Look-ups in named tables: a row name and a column name give one cell, copied from the table.

zekub =
fields: fafube, ledizo, muzusal, zan, mul
mekap: [155, 175, 150, 111, 126]
pon: [123, 118, 79, 60, 70]
fupizu: [133, 140, 92, 123, 163]
modu: [209, 136, 161, 61, 70]
kabe: [230, 151, 12, 95, 39]
bova: [179, 161, 79, 164, 152]
ged: [109, 131, 101, 155, 174]
mufa: [156, 103, 14, 127, 53]
sigomis: [136, 127, 96, 162, 75]
gul: [223, 106, 32, 106, 137]

ledizo of modu: 136
mul of fupizu: 163
zan of gul: 106
ledizo of kabe: 151
muzusal of pon: 79
mul of gul: 137
muzusal of modu: 161
mul of mekap: 126
ledizo of mufa: 103
Which row has the largest muzusal? modu

Table giduf
         luz  zoferu  vulin  mepidu  pob  ker  tezov  tam  gop
lona     189      47    143      90  206  108    143  139  133
dedurub  226     153    179     115  236  179    135  159  195
sevegu   150      69    156     113  143  165    159  201  141
lum      176     118    169     148  149  209    115  233  198
giduv    167     127    157     103  139  183     88  128  120
demaru   202      76    167      71  182  149    171  198  168

What is the mepidu of lona in giduf?
90
What is the gop of giduv in giduf?
120
What is the ker of sevegu in giduf?
165
What is the mepidu of giduv in giduf?
103
What is the tam of sevegu in giduf?
201
What is the tam of lum in giduf?
233
What is the tam of giduv in giduf?
128
What is the tezov of giduv in giduf?
88

kikoz =
,vefa,laz,vebof
bibut,-1324,1338,-1563
bak,-3230,-8838,9090
tosisik,2175,3780,2500
ribu,638,3481,964
pazamu,5295,2426,-2253
toduti,1604,5258,1982
seze,-2499,-2853,-2144
sus,2073,-596,1714
zesiv,3882,6063,3608
bova,2670,-18,944
mimu,-78,982,926

What is the vefa of bibut in kikoz? -1324
What is the vefa of tosisik in kikoz? 2175
What is the vebof of bibut in kikoz? -1563
What is the laz of mimu in kikoz? 982
What is the laz of toduti in kikoz? 5258
What is the laz of bova in kikoz? -18
What is the vefa of bak in kikoz? -3230
What is the laz of tosisik in kikoz? 3780
What is the vebof of mimu in kikoz? 926
What is the vebof of bova in kikoz? 944
What is the vefa of seze in kikoz? -2499
What is the vefa of mimu in kikoz? -78
What is the laz of seze in kikoz? -2853
Row with the largest vefa: pazamu

Table fotuk
	lavog	daru	moniro	bovitab	beriz	kida	binapus	ped
bizemel	-26	-7	41	-3	43	-41	-5	-25
gul	2	-34	46	26	-35	-17	-35	-18
zofuf	6	-29	49	13	22	-41	-17	-22
kofa	12	-37	51	19	1	-34	-24	-21
pek	-15	-28	39	27	-52	-6	-40	-18
gaf	-52	4	32	-9	37	-35	-6	-25
loze	-2	-23	46	6	33	-42	-13	-26
papakov	9	-38	49	25	-20	-26	-32	-18
gimu	-37	-16	31	23	-61	1	-40	-16
tep	-83	17	19	-4	-7	-11	-19	-19
zan	-78	12	19	5	-38	1	-27	-17

kofa, ped => -21
papakov, daru => -38
pek, ped => -18
loze, lavog => -2
zan, moniro => 19
zofuf, binapus => -17
Row with the largest lavog: kofa

vadog =
cols = gasa, fuludu, fotifir, numi
mub: [-0.07, 0.04, -0.20, 0.29]
mos: [0.06, 0.28, -0.34, -0.41]
lib: [-0.29, 0.16, -0.35, 0.16]
zusenan: [0.10, 0.23, -0.43, 0.16]
fetalus: [-0.08, 0.19, -0.26, 0.28]
lom: [0.30, 0.70, 0.38, 0.40]
dogopaf: [0.11, 0.40, -0.57, 0.14]
det: [-0.08, 0.14, -0.10, -0.43]
galu: [0.04, 0.53, 0.55, 0.00]
foresi: [0.07, 0.31, -0.04, -0.48]
kozu: [0.22, 0.59, 0.54, 0.22]
vab: [0.20, 0.46, 0.35, -0.10]
lipa: [0.25, 0.65, 0.36, -0.08]

What is the fuludu of lipa in vadog?
0.65
What is the fuludu of foresi in vadog?
0.31
What is the fotifir of fetalus in vadog?
-0.26
What is the fuludu of mos in vadog?
0.28
What is the fotifir of lib in vadog?
-0.35
What is the fuludu of det in vadog?
0.14
What is the numi of kozu in vadog?
0.22
What is the numi of galu in vadog?
0.00
What is the fotifir of dogopaf in vadog?
-0.57
What is the fotifir of lom in vadog?
0.38
What is the numi of lipa in vadog?
-0.08
What is the gasa of lom in vadog?
0.30
What is the fotifir of kozu in vadog?
0.54
What is the gasa of kozu in vadog?
0.22
What is the fuludu of mub in vadog?
0.04
What is the fuludu of lom in vadog?
0.70
What is the fuludu of dogopaf in vadog?
0.40
What is the gasa of lipa in vadog?
0.25
What is the fotifir of mos in vadog?
-0.34
What is the fuludu of galu in vadog?
0.53

